Below is a small trained network, with its code and all its weights. Each question gives an input and a class and asks what happens when units are switched off, that is, made to give their printed mean instead of their output.

import numpy as np


def w(rows, s, z=0):
    codes = np.array(rows[::2]) - 128.0
    scale = np.full(codes.shape[1], s)
    scale[-1] = z or s
    return codes * scale


def f(y):
    return np.maximum(y, 0)


def log_softmax(a):
    a = a - a.max(-1, keepdims=True)
    return a - np.log(np.exp(a).sum(-1, keepdims=True))


def net(x, mask):
    res = np.array(x, float).reshape(1, 6) / 4 @ E
    y = f(res @ A[0][:, :-1].T + A[0][:, -1])
    res = res + np.where(mask, y, B[0][:, -1]) @ B[0][:, :-1]
    return log_softmax(res[-1] @ U[:, :-1].T + U[:, -1])


A, B = {}, {}
E = w([
[199,140,157,137,59,46],'x0',
[59,55,181,198,57,200],'x1',
[115,254,176,200,152,103],'x2',
[34,130,131,86,48,63],'x3',
[145,135,60,231,180,144],'x4',
[170,171,121,118,87,155],'x5',
],0.0092)
A[0] = w([
[181,152,60,84,184,173,170],'N1',
[37,61,96,148,105,183,153],'N2',
[162,66,171,89,49,75,191],'N3',
[50,177,159,133,151,233,255],'N4',
[38,62,118,165,128,155,159],'N5',
[19,68,173,63,131,80,174],'N6',
[196,150,103,157,219,97,192],'N7',
[114,183,165,175,90,8,239],'N8',
[243,108,64,130,159,127,182],'N9',
[144,105,190,254,206,144,112],'N10',
[8,77,115,141,123,206,128],'N11',
[53,110,119,189,126,170,187],'N12',
],0.0094,0.0048)
B[0] = w([
[164,117,122,76,240,123,212],'N1',
[69,14,104,156,128,167,222],'N2',
[145,99,150,61,17,194,234],'N3',
[80,124,226,154,205,79,221],'N4',
[95,89,74,176,118,146,213],'N5',
[76,56,72,73,82,8,239],'N6',
[218,155,67,148,200,118,227],'N7',
[108,221,88,148,55,121,251],'N8',
[219,71,64,86,178,211,224],'N9',
[173,141,169,238,160,140,206],'N10',
[2,36,121,196,161,144,226],'N11',
[75,120,128,208,139,145,206],'N12',
],0.0093,0.011)
U = w([
[43,66,127,168,152,154,116],'0',
[82,149,246,83,207,91,159],'1',
[107,239,100,131,119,78,176],'2',
[208,111,75,92,217,152,178],'3',
[178,116,185,103,68,228,118],'4',
[92,100,101,38,89,54,121],'5',
[167,159,174,194,175,131,5],'6',
],0.011,0.0028)

Each question gives the input, the list of numbers given to net, and the class t.
The units are the neurons (one row each of A and B). Each row of codes is followed by its name. A weight is (code - 128) times the scale printed after its matrix; where a second scale follows, it is the last column's (A, B and U).
mask holds one flag per neuron, in row order. A switched-off neuron (its flag False) gives its mean, the last column of its row in B, instead of its output. The means were averaged over made-up inputs and are rounded, as every weight is.
A unit's drop is (log p(t) with every unit on - log p(t) with that unit switched off) / (log p(t) with every unit on - log p(t) with every unit switched off).
The circuit of an input: a set's keep is (log p(t) with only the set's units on - log p(t) with every unit switched off) / (log p(t) with every unit on - log p(t) with every unit switched off). Starting from all 12 units, units are removed one at a time, each time the one whose removal leaves the highest keep (on an exact tie, the one counted first), for as long as the keep stays at least 0.8.
units of the circuit, in order: the units of the circuit, biggest drop first
most important unit: the unit with the biggest drop
k most important neurons: the k neurons with the biggest drops, biggest first
drop when u is switched off: that unit's drop, to one decimal
input [8,2,5,1,-8,8], class 4: units of the circuit, in order	(N3)
input [3,8,5,6,-5,7], class 5: 2 most important neurons	(N6; N3)
input [-2,-3,7,-2,-7,3], class 2: 2 most important neurons	(N8; N11)
input [0,4,2,8,-4,-2], class 5: 2 most important neurons	(N6; N10)
input [-2,1,3,-7,-6,1], class 1: 2 most important neurons	(N4; N9)
input [-8,-5,-1,6,-5,-6], class 5: 3 most important neurons	(N6; N10; N12)
input [5,3,-8,4,0,-7], class 5: 2 most important neurons	(N6; N3)
input [4,7,-1,8,-7,-4], class 5: 2 most important neurons	(N6; N3)
input [-3,6,6,-5,1,7], class 6: 2 most important neurons	(N10; N6)
input [2,2,-6,-4,5,-6], class 3: 3 most important neurons	(N9; N4; N6)
input [5,-4,8,-2,6,7], class 3: 2 most important neurons	(N9; N7)
input [5,1,-1,5,0,-8], class 5: drop when N1 is switched off	0.0
input [8,2,-4,-1,-5,-5], class 5: drop when N6 is switched off	0.5
input [1,1,1,-5,-5,-1], class 4: drop when N6 is switched off	0.3
input [4,3,7,3,-1,-7], class 2: most important unit	N8
